Here is a tiny trained network, its code and every weight. The questions are about switching its units off for an input and a target symbol, where a switched-off unit gives its printed mean instead of its output.

import numpy as np


def w(rows, s, z=0):
    codes = np.array(rows[::2]) - 128.0
    scale = np.full(codes.shape[1], s)
    scale[-1] = z or s
    return codes * scale


def norm(h):
    return h / np.sqrt((h * h).mean(-1, keepdims=True) + 1e-5)


def f(y):
    return np.maximum(y, 0)


def softmax(a):
    e = np.exp(a - a.max(-1, keepdims=True))
    return e / e.sum(-1, keepdims=True)


def log_softmax(a):
    a = a - a.max(-1, keepdims=True)
    return a - np.log(np.exp(a).sum(-1, keepdims=True))


def net(x, mask):
    ids = ['αβεζημξτψ'.index(c) for c in x.split()]
    T = len(ids)
    res = E[ids] + P[:T]
    u = 0
    for l in range(2):
        r = norm(res)
        for j in range(2):
            rows = slice(3 * j, 3 * j + 3)
            q, k, v = (r @ M[l][rows].T for M in (Q, K, V))
            z = softmax(np.where(np.tri(T) > 0, q @ k.T / 3**0.5, -1e9)) @ v
            o = O[l][rows]
            res = res + np.where(mask[u + j], z, o[:, -1]) @ o[:, :-1]
        u += 2
        y = f(norm(res) @ A[l][:, :-1].T + A[l][:, -1])
        res = res + np.where(mask[u : u + 4], y, B[l][:, -1]) @ B[l][:, :-1]
        u += 4
    return log_softmax(norm(res)[-1] @ U[:, :-1].T + U[:, -1])


Q, K, V, O, A, B = {}, {}, {}, {}, {}, {}
E = w([
[154,67,33,176],'α',
[251,120,161,139],'β',
[246,77,138,196],'ε',
[144,120,139,241],'ζ',
[58,140,53,150],'η',
[99,152,150,241],'μ',
[47,154,148,101],'ξ',
[90,82,167,127],'τ',
[142,170,32,147],'ψ',
],0.013)
P = w([
[176,11,74,152],'0',
[106,10,89,157],'1',
[108,22,114,153],'2',
[129,44,138,145],'3',
[142,61,160,136],'4',
[148,80,183,126],'5',
[158,101,213,119],'6',
[169,117,233,110],'7',
[178,140,254,99],'8',
],0.005)
Q[0] = w([
[220,156,157,117],'L0H0',
[142,83,97,63],'L0H0',
[133,169,5,50],'L0H0',
[147,105,146,179],'L0H1',
[121,147,183,131],'L0H1',
[153,67,140,42],'L0H1',
],0.015)
K[0] = w([
[184,153,126,165],'L0H0',
[164,91,84,125],'L0H0',
[138,130,3,117],'L0H0',
[138,168,144,152],'L0H1',
[109,156,171,107],'L0H1',
[132,69,147,127],'L0H1',
],0.022)
V[0] = w([
[114,125,134,205],'L0H0',
[149,2,92,84],'L0H0',
[157,107,95,162],'L0H0',
[199,144,99,173],'L0H1',
[186,52,185,126],'L0H1',
[137,105,190,142],'L0H1',
],0.0092)
O[0] = w([
[155,173,155,189,254],'L0H0',
[127,189,220,107,133],'L0H0',
[174,186,117,76,173],'L0H0',
[3,136,152,156,193],'L0H1',
[100,185,87,108,163],'L0H1',
[112,123,56,126,162],'L0H1',
],0.0073,0.0053)
A[0] = w([
[188,95,2,157,94],'L0N0',
[213,127,218,174,23],'L0N1',
[160,158,7,99,222],'L0N2',
[137,167,184,160,250],'L0N3',
],0.0082,0.0018)
B[0] = w([
[3,140,78,176,176],'L0N0',
[89,137,194,99,225],'L0N1',
[32,121,157,84,155],'L0N2',
[167,82,9,126,254],'L0N3',
],0.0081,0.0052)
Q[1] = w([
[60,125,86,12],'L1H0',
[255,68,174,50],'L1H0',
[92,212,190,185],'L1H0',
[118,70,153,48],'L1H1',
[37,12,169,178],'L1H1',
[62,89,215,108],'L1H1',
],0.0076)
K[1] = w([
[121,170,67,57],'L1H0',
[188,79,151,73],'L1H0',
[171,200,102,203],'L1H0',
[152,152,102,80],'L1H1',
[5,130,172,96],'L1H1',
[127,46,121,60],'L1H1',
],0.011)
V[1] = w([
[13,98,133,114],'L1H0',
[171,135,42,185],'L1H0',
[94,98,228,18],'L1H0',
[194,198,134,6],'L1H1',
[111,254,198,150],'L1H1',
[107,113,193,148],'L1H1',
],0.0045)
O[1] = w([
[68,154,108,123,147],'L1H0',
[119,117,150,44,191],'L1H0',
[116,171,3,146,11],'L1H0',
[87,90,211,134,1],'L1H1',
[139,83,117,146,113],'L1H1',
[100,126,104,108,141],'L1H1',
],0.0055,0.006)
A[1] = w([
[147,251,117,90,202],'L1N0',
[60,61,222,42,249],'L1N1',
[58,1,38,112,115],'L1N2',
[145,155,148,244,185],'L1N3',
],0.0067,0.0022)
B[1] = w([
[150,87,161,110,139],'L1N0',
[4,167,66,146,172],'L1N1',
[177,113,145,79,206],'L1N2',
[128,141,132,53,254],'L1N3',
],0.011,0.007)
U = w([
[65,143,93,91,175],'α',
[204,90,36,55,55],'β',
[157,126,119,138,55],'ε',
[191,249,101,114,89],'ζ',
[192,144,150,142,158],'η',
[179,129,71,221,254],'μ',
[149,5,122,153,102],'ξ',
[105,177,210,127,94],'τ',
[127,118,204,208,147],'ψ',
],0.014,0.0044)

Each question gives the input, a string of symbols that net reads in full, and the target symbol t.
The units are the heads (3 rows each of Q, K, V and O) and the neurons (one row each of A and B). Each row of codes is followed by its name. A weight is (code - 128) times the scale printed after its matrix; where a second scale follows, it is the last column's (O, A, B and U).
mask holds one flag per unit, layer by layer, with each layer's heads first. A switched-off unit (its flag False) gives its mean, the last column of its rows in O or B, instead of its output. The means were averaged over made-up inputs and are rounded, as every weight is.
A unit's drop is (log p(t) with every unit on - log p(t) with that unit switched off) / (log p(t) with every unit on - log p(t) with every unit switched off).
The circuit of an input: a set's keep is (log p(t) with only the set's units on - log p(t) with every unit switched off) / (log p(t) with every unit on - log p(t) with every unit switched off). Starting from all 12 units, units are removed one at a time, each time the one whose removal leaves the highest keep (on an exact tie, the one counted first), for as long as the keep stays at least 0.8.
circuit, biggest first: the units of the circuit, biggest drop first
k most important neurons: the k neurons with the biggest drops, biggest first
top k neurons in layer l: the k neurons of layer l with the biggest drops, biggest first
heads that matter: for each layer, one digit per head in row order, 1 if its drop is at least 0.15 and else 0, layers parted by /
input η ζ η α, target α: heads that matter	10 / 00
input ξ β ζ, target ξ: most important neuron	L1N1
input ζ ξ α ψ ε ζ α ξ, target β: heads that matter	01 / 10
input β α β, target α: circuit, biggest first	L0H1, L1N1, L0N1
input η ε ζ μ η α ζ η, target β: heads that matter	01 / 00
input ε μ ξ μ, target ξ: heads that matter	10 / 00
input ζ ζ ξ α η η β ζ, target η: heads that matter	00 / 10
input η ζ ξ ζ, target ξ: circuit, biggest first	L0H0, L1N1
input ζ β ψ ζ ε ζ ζ ψ, target β: 4 most important neurons	L0N1, L0N3, L1N0, L1N3
input ψ ζ ζ, target ψ: heads that matter	11 / 00
input ζ ζ ζ ψ τ ζ τ, target β: heads that matter	01 / 10
input η ζ ζ, target η: circuit, biggest first	L0H0, L1N1, L1N3
input η β ξ μ μ β ζ ζ ζ, target ζ: circuit, biggest first	L1N3, L0H0
input ζ ζ ζ ζ, target ζ: heads that matter	11 / 00
input ψ ε β ξ β μ ψ, target β: heads that matter	01 / 10
input ζ η ζ μ η, target β: top neuron in layer 0	L0N1
input η μ ε ξ μ ζ μ ψ μ, target ψ: circuit, biggest first	L0H1, L0H0, L1N1
input ζ ξ τ μ, target τ: heads that matter	10 / 00
input ζ β ζ α, target α: heads that matter	00 / 00
input ζ ζ μ ζ α μ, target μ: circuit, biggest first	L0H0
input ξ μ μ, target ξ: 3 most important neurons	L1N1, L1N3, L0N0
input μ η ξ μ β ζ, target μ: heads that matter	11 / 01
input ζ ψ ζ, target ψ: 2 most important neurons	L1N2, L0N1
input β η η τ ζ ζ, target τ: top 3 neurons in layer 1	L1N3, L1N2, L1N1
input ε μ ζ η μ μ ζ ζ, target μ: top 2 neurons in layer 1	L1N2, L1N1
